Below is a small trained network, with its code and all its weights. Each question gives an input and a class and asks what happens when units are switched off, that is, made to give their printed mean instead of their output.

import numpy as np


def w(rows, s, z=0):
    codes = np.array(rows[::2]) - 128.0
    scale = np.full(codes.shape[1], s)
    scale[-1] = z or s
    return codes * scale


def f(y):
    return y / 2 * (1 + np.tanh(0.7978845608 * (y + 0.044715 * y**3)))


def log_softmax(a):
    a = a - a.max(-1, keepdims=True)
    return a - np.log(np.exp(a).sum(-1, keepdims=True))


def net(x, mask):
    res = np.array(x, float).reshape(1, 3) / 4 @ E
    y = f(res @ A[0][:, :-1].T + A[0][:, -1])
    res = res + np.where(mask, y, B[0][:, -1]) @ B[0][:, :-1]
    return log_softmax(res[-1] @ U[:, :-1].T + U[:, -1])


A, B = {}, {}
E = w([
[48,81,40,226],'x0',
[228,109,130,211],'x1',
[124,3,178,78],'x2',
],0.005)
A[0] = w([
[18,156,136,64,81],'N0',
[194,174,183,52,68],'N1',
[119,247,90,156,71],'N2',
[125,153,112,129,2],'N3',
[60,85,96,204,125],'N4',
[59,94,93,184,57],'N5',
[125,3,150,91,61],'N6',
[223,97,144,213,85],'N7',
[104,94,80,160,36],'N8',
],0.014,0.0054)
B[0] = w([
[136,147,11,154,232],'N0',
[143,208,162,60,245],'N1',
[114,129,181,221,235],'N2',
[124,251,103,177,95],'N3',
[137,133,172,69,255],'N4',
[154,198,144,78,197],'N5',
[112,177,161,247,235],'N6',
[109,160,21,132,236],'N7',
[155,231,124,112,144],'N8',
],0.035,0.0042)
U = w([
[155,180,166,66,89],'0',
[100,146,171,223,82],'1',
[113,133,10,128,88],'2',
[114,21,140,92,255],'3',
],0.012,0.0071)

Each question gives the input, the list of numbers given to net, and the class t.
The units are the neurons (one row each of A and B). Each row of codes is followed by its name. A weight is (code - 128) times the scale printed after its matrix; where a second scale follows, it is the last column's (A, B and U).
mask holds one flag per neuron, in row order. A switched-off neuron (its flag False) gives its mean, the last column of its row in B, instead of its output. The means were averaged over made-up inputs and are rounded, as every weight is.
A unit's drop is (log p(t) with every unit on - log p(t) with that unit switched off) / (log p(t) with every unit on - log p(t) with every unit switched off).
The circuit of an input: a set's keep is (log p(t) with only the set's units on - log p(t) with every unit switched off) / (log p(t) with every unit on - log p(t) with every unit switched off). Starting from all 9 units, units are removed one at a time, each time the one whose removal leaves the highest keep (on an exact tie, the one counted first), for as long as the keep stays at least 0.8.
units of the circuit, in order: the units of the circuit, biggest drop first
top k neurons: the k neurons with the biggest drops, biggest first
drop of u: that unit's drop, to one decimal
input [-2,-3,-7], class 1: units of the circuit, in order : N2
input [-6,7,6], class 2: top 3 neurons : N7; N4; N2
input [-2,4,6], class 1: top 2 neurons : N6; N0
input [-1,5,4], class 2: top 2 neurons : N7; N2
input [3,-1,-1], class 3: units of the circuit, in order : N1; N6; N7
input [8,-8,-6], class 0: top 2 neurons : N4; N5
input [8,0,-8], class 0: top 4 neurons : N4; N5; N6; N8
input [2,-1,1], class 3: units of the circuit, in order : N1; N7; N6
input [-1,-4,2], class 2: top 3 neurons : N0; N2; N4
input [3,8,7], class 2: top 2 neurons : N7; N2
input [-7,6,-8], class 1: top 3 neurons : N2; N4; N5
input [0,-3,-2], class 3: units of the circuit, in order : N7; N6; N1
input [0,-6,6], class 1: top 2 neurons : N6; N7
input [-1,5,-1], class 2: top neuron : N7
input [-6,-6,-7], class 1: drop of N4 : 0.4
input [0,-8,8], class 1: drop of N7 : 0.7
input [0,-1,0], class 3: drop of N7 : 0.1
